Below are the code and all the weights of a small trained network. Each question names an input and a target symbol and asks about switching units off, where a switched-off unit gives its printed mean instead of its output.

import numpy as np


def w(rows, s, z=0):
    codes = np.array(rows[::2]) - 128.0
    scale = np.full(codes.shape[1], s)
    scale[-1] = z or s
    return codes * scale


def f(y):
    return y / 2 * (1 + np.tanh(0.7978845608 * (y + 0.044715 * y**3)))


def softmax(a):
    e = np.exp(a - a.max(-1, keepdims=True))
    return e / e.sum(-1, keepdims=True)


def log_softmax(a):
    a = a - a.max(-1, keepdims=True)
    return a - np.log(np.exp(a).sum(-1, keepdims=True))


def net(x, mask):
    ids = ['αβγεζηθλξπστψω'.index(c) for c in x.split()]
    T = len(ids)
    res = E[ids] + P[:T]
    u = 0
    for l in range(2):
        r = res
        for j in range(2):
            rows = slice(2 * j, 2 * j + 2)
            q, k, v = (r @ M[l][rows].T for M in (Q, K, V))
            z = softmax(np.where(np.tri(T) > 0, q @ k.T / 2**0.5, -1e9)) @ v
            o = O[l][rows]
            res = res + np.where(mask[u + j], z, o[:, -1]) @ o[:, :-1]
        u += 2
        y = f(res @ A[l][:, :-1].T + A[l][:, -1])
        res = res + np.where(mask[u : u + 8], y, B[l][:, -1]) @ B[l][:, :-1]
        u += 8
    return log_softmax(res[-1] @ U[:, :-1].T + U[:, -1])


Q, K, V, O, A, B = {}, {}, {}, {}, {}, {}
E = w([
[148,169,126,56,126,100,129,107],'α',
[125,168,104,139,142,178,170,101],'β',
[79,163,159,103,158,120,71,74],'γ',
[92,127,186,42,123,169,171,143],'ε',
[140,66,158,144,154,132,97,35],'ζ',
[132,202,136,131,209,82,142,140],'η',
[186,112,102,121,143,96,161,107],'θ',
[95,70,164,169,190,47,150,94],'λ',
[188,124,57,112,97,79,185,91],'ξ',
[161,129,151,85,135,154,216,134],'π',
[170,113,83,150,151,37,52,65],'σ',
[116,60,103,153,157,146,78,133],'τ',
[47,125,142,108,84,99,205,85],'ψ',
[7,141,111,180,153,113,160,93],'ω',
],0.018)
P = w([
[167,241,161,231,2,147,92,91],'0',
[139,216,149,212,31,152,119,113],'1',
[124,182,137,169,68,128,119,121],'2',
[99,171,122,134,89,130,138,138],'3',
[93,143,113,107,118,119,140,154],'4',
[96,143,101,91,143,94,129,157],'5',
[105,141,89,85,161,89,113,146],'6',
[104,151,79,78,177,99,115,145],'7',
[93,130,55,77,182,129,146,143],'8',
[110,98,58,70,205,129,149,136],'9',
[136,131,60,71,215,134,120,108],'10',
[157,162,48,91,218,176,117,71],'11',
[151,193,57,120,209,205,157,49],'12',
],0.0081)
Q[0] = w([
[100,212,58,131,69,158,128,105],'L0H1',
[210,187,204,253,7,175,15,232],'L0H1',
[90,107,54,53,163,137,83,118],'L0H2',
[85,110,113,98,204,54,215,41],'L0H2',
],0.0057)
K[0] = w([
[152,91,193,136,190,128,106,86],'L0H1',
[147,166,231,206,1,105,146,138],'L0H1',
[64,105,86,52,238,110,122,213],'L0H2',
[112,118,52,92,173,146,134,141],'L0H2',
],0.0077)
V[0] = w([
[188,81,165,49,141,77,145,176],'L0H1',
[130,187,255,72,105,43,90,131],'L0H1',
[175,79,244,114,108,85,128,175],'L0H2',
[116,17,110,85,182,142,146,201],'L0H2',
],0.0088)
O[0] = w([
[74,27,120,140,110,239,204,118,29],'L0H1',
[156,16,158,71,149,136,216,166,85],'L0H1',
[181,25,150,147,97,225,122,115,3],'L0H2',
[173,195,103,193,91,254,152,27,52],'L0H2',
],0.0069,0.0038)
A[0] = w([
[56,196,164,137,193,119,63,97,252],'L0N1',
[254,103,29,159,166,21,182,51,253],'L0N2',
[125,42,45,173,144,133,4,233,108],'L0N3',
[194,77,123,114,27,146,182,131,45],'L0N4',
[50,139,223,149,129,82,174,40,32],'L0N5',
[147,43,167,105,60,115,40,107,140],'L0N6',
[197,148,97,121,127,178,72,189,45],'L0N7',
[72,106,49,108,128,132,145,106,103],'L0N8',
],0.007,0.0063)
B[0] = w([
[126,52,60,109,124,227,127,149,250],'L0N1',
[18,204,114,151,121,213,227,165,238],'L0N2',
[96,10,59,137,152,144,198,134,151],'L0N3',
[133,163,143,229,154,2,178,109,124],'L0N4',
[154,91,27,188,163,144,137,80,144],'L0N5',
[97,153,235,63,123,146,80,177,136],'L0N6',
[115,32,102,92,59,6,215,66,121],'L0N7',
[183,188,221,82,139,80,96,101,140],'L0N8',
],0.008,0.014)
Q[1] = w([
[139,140,174,187,91,76,70,84],'L1H1',
[6,75,105,92,198,208,187,157],'L1H1',
[173,197,167,172,108,68,70,67],'L1H2',
[255,133,122,247,50,22,134,134],'L1H2',
],0.0072)
K[1] = w([
[173,198,124,153,19,68,62,254],'L1H1',
[154,182,98,50,157,142,149,89],'L1H1',
[121,104,139,221,88,111,116,214],'L1H2',
[105,157,183,162,106,84,62,152],'L1H2',
],0.007)
V[1] = w([
[53,130,138,172,255,138,96,141],'L1H1',
[233,158,101,85,160,236,137,182],'L1H1',
[150,60,163,94,203,169,42,84],'L1H2',
[205,71,110,150,191,126,132,245],'L1H2',
],0.008)
O[1] = w([
[132,144,189,175,148,81,82,71,251],'L1H1',
[249,87,140,89,133,70,160,184,168],'L1H1',
[165,140,153,118,220,135,70,170,56],'L1H2',
[242,171,110,169,100,181,167,143,115],'L1H2',
],0.011,0.012)
A[1] = w([
[134,2,131,173,116,89,79,92,67],'L1N1',
[127,64,49,140,143,88,162,158,105],'L1N2',
[139,172,103,173,85,117,182,153,2],'L1N3',
[127,210,117,102,79,166,114,193,158],'L1N4',
[118,150,91,53,107,152,123,162,139],'L1N5',
[132,113,84,130,34,160,168,78,122],'L1N6',
[43,145,89,173,180,166,143,133,126],'L1N7',
[172,184,148,76,80,92,141,86,108],'L1N8',
],0.0094,0.0087)
B[1] = w([
[2,187,155,157,202,120,201,66,143],'L1N1',
[191,143,154,95,85,70,74,133,157],'L1N2',
[141,83,147,72,217,125,109,112,146],'L1N3',
[181,128,82,70,179,148,112,79,153],'L1N4',
[152,85,55,148,103,74,94,131,147],'L1N5',
[148,99,122,144,190,161,126,86,183],'L1N6',
[159,151,112,111,90,133,128,186,252],'L1N7',
[146,154,158,233,166,87,129,112,139],'L1N8',
],0.0099,0.017)
U = w([
[139,53,165,3,86,112,154,164,174],'α',
[150,136,117,79,97,2,91,114,153],'β',
[109,152,151,75,232,58,157,231,51],'γ',
[152,75,146,52,116,196,179,154,124],'ε',
[74,125,147,61,201,96,79,167,99],'ζ',
[183,90,206,160,129,71,161,70,176],'η',
[109,57,106,106,154,131,157,114,53],'θ',
[83,180,226,93,134,226,113,67,181],'λ',
[104,42,121,86,42,124,110,63,116],'ξ',
[192,26,86,172,109,202,133,159,154],'π',
[84,107,160,162,137,94,148,129,164],'σ',
[238,167,85,144,81,224,83,85,182],'τ',
[61,104,87,10,113,193,132,207,3],'ψ',
[88,196,106,103,134,83,57,122,42],'ω',
],0.0071,0.0066)

Each question gives the input, a string of symbols that net reads in full, and the target symbol t.
The units are the heads (2 rows each of Q, K, V and O) and the neurons (one row each of A and B). Each row of codes is followed by its name. A weight is (code - 128) times the scale printed after its matrix; where a second scale follows, it is the last column's (O, A, B and U).
mask holds one flag per unit, layer by layer, with each layer's heads first. A switched-off unit (its flag False) gives its mean, the last column of its rows in O or B, instead of its output. The means were averaged over made-up inputs and are rounded, as every weight is.
A unit's drop is (log p(t) with every unit on - log p(t) with that unit switched off) / (log p(t) with every unit on - log p(t) with every unit switched off).
The circuit of an input: a set's keep is (log p(t) with only the set's units on - log p(t) with every unit switched off) / (log p(t) with every unit on - log p(t) with every unit switched off). Starting from the 12 units with the biggest drops (on a tie, the unit counted first), units are removed one at a time, each time the one whose removal leaves the highest keep (on an exact tie, the one counted first), for as long as the keep stays at least 0.8.
units of the circuit, in order: the units of the circuit, biggest drop first
top k neurons: the k neurons with the biggest drops, biggest first
k most important neurons of layer l: the k neurons of layer l with the biggest drops, biggest first
which heads matter: for each layer, one digit per head in row order, 1 if its drop is at least 0.15 and else 0, layers parted by /
input ψ π θ α ξ λ ε τ β ψ θ, target ψ: top 3 neurons -> L0N2, L0N1, L0N5
input π τ λ λ λ α, target λ: which heads matter -> 00 / 10
input ω ω τ τ η η τ ψ τ π, target τ: which heads matter -> 10 / 00
input λ ξ γ ξ τ ψ ψ λ, target ψ: units of the circuit, in order -> L1N7, L1H1, L0N2, L0N1
input β β τ λ π, target λ: which heads matter -> 01 / 10
input λ ζ ξ γ λ β ψ θ λ τ θ ξ σ, target ξ: units of the circuit, in order -> L1H2, L0N2
input τ θ λ τ τ β, target τ: top 2 neurons -> L0N3, L0N2
input λ β λ π τ α, target τ: 2 most important neurons of layer 0 -> L0N3, L0N2
input β β λ λ τ γ ξ ξ θ λ τ, target λ: which heads matter -> 11 / 10
input γ ξ ξ, target θ: units of the circuit, in order -> L1H2, L1N6, L0N2, L1N3
input τ η θ τ τ ζ, target τ: units of the circuit, in order -> L0N3, L1H2
input τ ζ λ ζ η γ τ, target γ: which heads matter -> 00 / 01
input π σ σ, target ψ: top 3 neurons -> L0N2, L0N6, L1N7
input τ ω γ π α, target β: 3 most important neurons of layer 1 -> L1N5, L1N8, L1N6
input σ ψ λ λ ψ, target λ: which heads matter -> 01 / 10
input λ λ γ τ τ β β ε ψ λ ξ τ, target ξ: units of the circuit, in order -> L1H2, L0N2
input τ α γ τ τ α π ξ γ λ τ τ γ, target τ: which heads matter -> 10 / 00
input τ α ζ α ε, target α: top 2 neurons -> L0N2, L1N6
input τ τ τ λ τ, target λ: units of the circuit, in order -> L1H1, L0N5
input ξ τ ε τ τ ξ ψ η, target ψ: units of the circuit, in order -> L0N5, L1H2, L0N1, L1N8
input α λ τ τ τ, target τ: units of the circuit, in order -> L1H2, L0H2
input β α η α ξ ζ ξ γ τ γ τ, target γ: units of the circuit, in order -> L0N1, L1H2, L1H1
input τ ζ τ α, target τ: top 3 neurons -> L0N3, L1N4, L0N1
